Here is a tiny trained network, its code and every weight. The questions are about switching its units off for an input and a class, where a switched-off unit gives its printed mean instead of its output.

import numpy as np


def w(rows, s, z=0):
    codes = np.array(rows[::2]) - 128.0
    scale = np.full(codes.shape[1], s)
    scale[-1] = z or s
    return codes * scale


def norm(h):
    return h / np.sqrt((h * h).mean(-1, keepdims=True) + 1e-5)


def f(y):
    return np.maximum(y, 0)


def log_softmax(a):
    a = a - a.max(-1, keepdims=True)
    return a - np.log(np.exp(a).sum(-1, keepdims=True))


def net(x, mask):
    res = np.array(x, float).reshape(1, 4) / 4 @ E
    u = 0
    for l in range(2):
        y = f(norm(res) @ A[l][:, :-1].T + A[l][:, -1])
        res = res + np.where(mask[u : u + 8], y, B[l][:, -1]) @ B[l][:, :-1]
        u += 8
    return log_softmax(norm(res)[-1] @ U[:, :-1].T + U[:, -1])


A, B = {}, {}
E = w([
[73,157,158,252,74,107,88,127,226,89],'x0',
[118,120,65,131,131,20,201,120,134,155],'x1',
[187,224,122,64,88,128,100,101,211,155],'x2',
[42,222,135,79,140,122,159,181,127,54],'x3',
],0.004)
A[0] = w([
[95,92,165,243,168,98,122,169,128,82,131],'0.n0',
[173,213,139,141,48,110,129,74,214,124,3],'0.n1',
[18,184,173,118,116,85,124,161,170,57,66],'0.n2',
[130,166,149,207,69,88,104,123,254,85,33],'0.n3',
[101,163,67,228,103,9,202,106,182,154,85],'0.n4',
[112,93,106,62,120,73,149,131,114,153,147],'0.n5',
[158,71,199,199,110,90,100,64,190,166,119],'0.n6',
[124,160,255,188,102,192,29,151,117,111,61],'0.n7',
],0.007,0.0039)
B[0] = w([
[40,115,102,88,42,131,137,83,120,132,247],'0.n0',
[64,95,138,113,163,169,185,53,179,150,216],'0.n1',
[176,77,205,158,145,74,127,157,127,148,248],'0.n2',
[138,200,84,43,2,127,79,145,67,207,255],'0.n3',
[197,155,79,195,196,199,132,160,110,88,255],'0.n4',
[126,150,137,188,86,193,81,161,131,128,211],'0.n5',
[122,123,211,134,159,65,142,196,117,121,247],'0.n6',
[208,154,53,189,206,185,158,162,117,104,253],'0.n7',
],0.0094,0.0054)
A[1] = w([
[145,110,205,148,135,89,114,149,100,169,83],'1.n0',
[79,104,147,95,74,170,124,100,97,175,253],'1.n1',
[153,184,178,118,136,129,178,115,125,210,125],'1.n2',
[86,157,127,88,163,117,142,21,201,179,22],'1.n3',
[117,143,254,135,82,90,151,196,110,155,185],'1.n4',
[46,47,118,134,84,109,136,78,125,70,75],'1.n5',
[159,103,191,167,122,75,96,135,132,173,14],'1.n6',
[174,143,117,107,140,163,84,133,125,125,203],'1.n7',
],0.009,0.0033)
B[1] = w([
[160,206,178,81,163,87,114,165,166,52,186],'1.n0',
[86,186,133,104,87,106,126,73,210,159,231],'1.n1',
[86,52,156,136,182,131,130,92,117,62,236],'1.n2',
[16,75,128,159,154,189,157,86,157,87,151],'1.n3',
[194,76,158,59,174,54,70,112,135,124,254],'1.n4',
[87,115,129,114,177,207,177,36,216,151,161],'1.n5',
[163,125,172,79,138,68,122,149,151,2,165],'1.n6',
[109,115,88,175,95,94,147,172,84,132,253],'1.n7',
],0.0094,0.0064)
U = w([
[214,161,37,234,177,229,150,232,51,91,63],'0',
[203,64,230,50,219,31,73,151,160,42,128],'1',
[62,192,72,65,24,77,60,118,102,210,250],'2',
[6,94,131,122,181,230,192,14,224,116,12],'3',
],0.015,0.0011)

Each question gives the input, the list of numbers given to net, and the class t.
The units are the neurons (one row each of A and B). Each row of codes is followed by its name. A weight is (code - 128) times the scale printed after its matrix; where a second scale follows, it is the last column's (A, B and U).
mask holds one flag per neuron, layer by layer. A switched-off neuron (its flag False) gives its mean, the last column of its row in B, instead of its output. The means were averaged over made-up inputs and are rounded, as every weight is.
A unit's drop is (log p(t) with every unit on - log p(t) with that unit switched off) / (log p(t) with every unit on - log p(t) with every unit switched off).
The circuit of an input: a set's keep is (log p(t) with only the set's units on - log p(t) with every unit switched off) / (log p(t) with every unit on - log p(t) with every unit switched off). Starting from the 12 units with the biggest drops (on a tie, the unit counted first), units are removed one at a time, each time the one whose removal leaves the highest keep (on an exact tie, the one counted first), for as long as the keep stays at least 0.8.
circuit, biggest first: the units of the circuit, biggest drop first
unit that matters most: the unit with the biggest drop
top k neurons: the k neurons with the biggest drops, biggest first
k most important neurons of layer l: the k neurons of layer l with the biggest drops, biggest first
drop when u is switched off: that unit's drop, to one decimal
input [-6,-5,8,0], class 3: top 2 neurons : [0.n4 0.n7]
input [2,8,-6,-2], class 0: most important neuron of layer 0 : [0.n4]
input [-4,-8,1,-8], class 0: top 4 neurons : [0.n2 0.n7 1.n4 1.n7]
input [6,5,7,-5], class 3: top 3 neurons : [0.n1 0.n2 0.n7]
input [6,5,-7,5], class 3: circuit, biggest first : [0.n0 1.n5]
input [-6,-1,7,-5], class 3: top 3 neurons : [0.n2 0.n6 0.n4]
input [0,-4,7,-6], class 3: top 3 neurons : [0.n1 0.n2 1.n3]
input [0,-5,-7,-4], class 3: 2 most important neurons of layer 0 : [0.n0 0.n4]
input [6,-7,-8,4], class 3: top 2 neurons : [0.n0 0.n4]
input [8,5,7,-3], class 2: top 3 neurons : [0.n3 0.n7 0.n4]
input [5,4,0,-4], class 2: 2 most important neurons of layer 0 : [0.n3 0.n7]
input [0,-5,7,1], class 3: top 2 neurons : [0.n1 0.n4]
input [-8,1,6,-3], class 2: top 2 neurons : [0.n2 0.n6]
input [6,-8,4,-8], class 0: unit that matters most : 0.n7
input [6,-4,-4,5], class 2: 2 most important neurons of layer 0 : [0.n3 0.n0]
input [5,-1,3,4], class 2: top 2 neurons : [0.n3 0.n6]
input [8,7,1,7], class 2: top 3 neurons : [0.n3 0.n6 0.n7]
input [0,-8,8,7], class 0: top 2 neurons : [0.n7 0.n6]
input [-6,6,-7,0], class 3: top 2 neurons : [0.n2 0.n6]
input [0,-8,-1,6], class 0: unit that matters most : 0.n7
input [-8,4,-8,5], class 2: 2 most important neurons of layer 1 : [1.n2 1.n3]
input [-7,-3,-6,-2], class 2: 2 most important neurons of layer 1 : [1.n1 1.n2]
input [4,-7,-3,-3], class 0: drop when 0.n7 is switched off : 4.4
input [8,-2,-7,-5], class 2: drop when 0.n0 is switched off : 1.2
input [-8,2,-6,-1], class 2: drop when 0.n6 is switched off : 1.3
input [-7,5,1,-3], class 2: drop when 1.n3 is switched off : 0.0
input [5,7,0,1], class 0: circuit, biggest first : [0.n4]
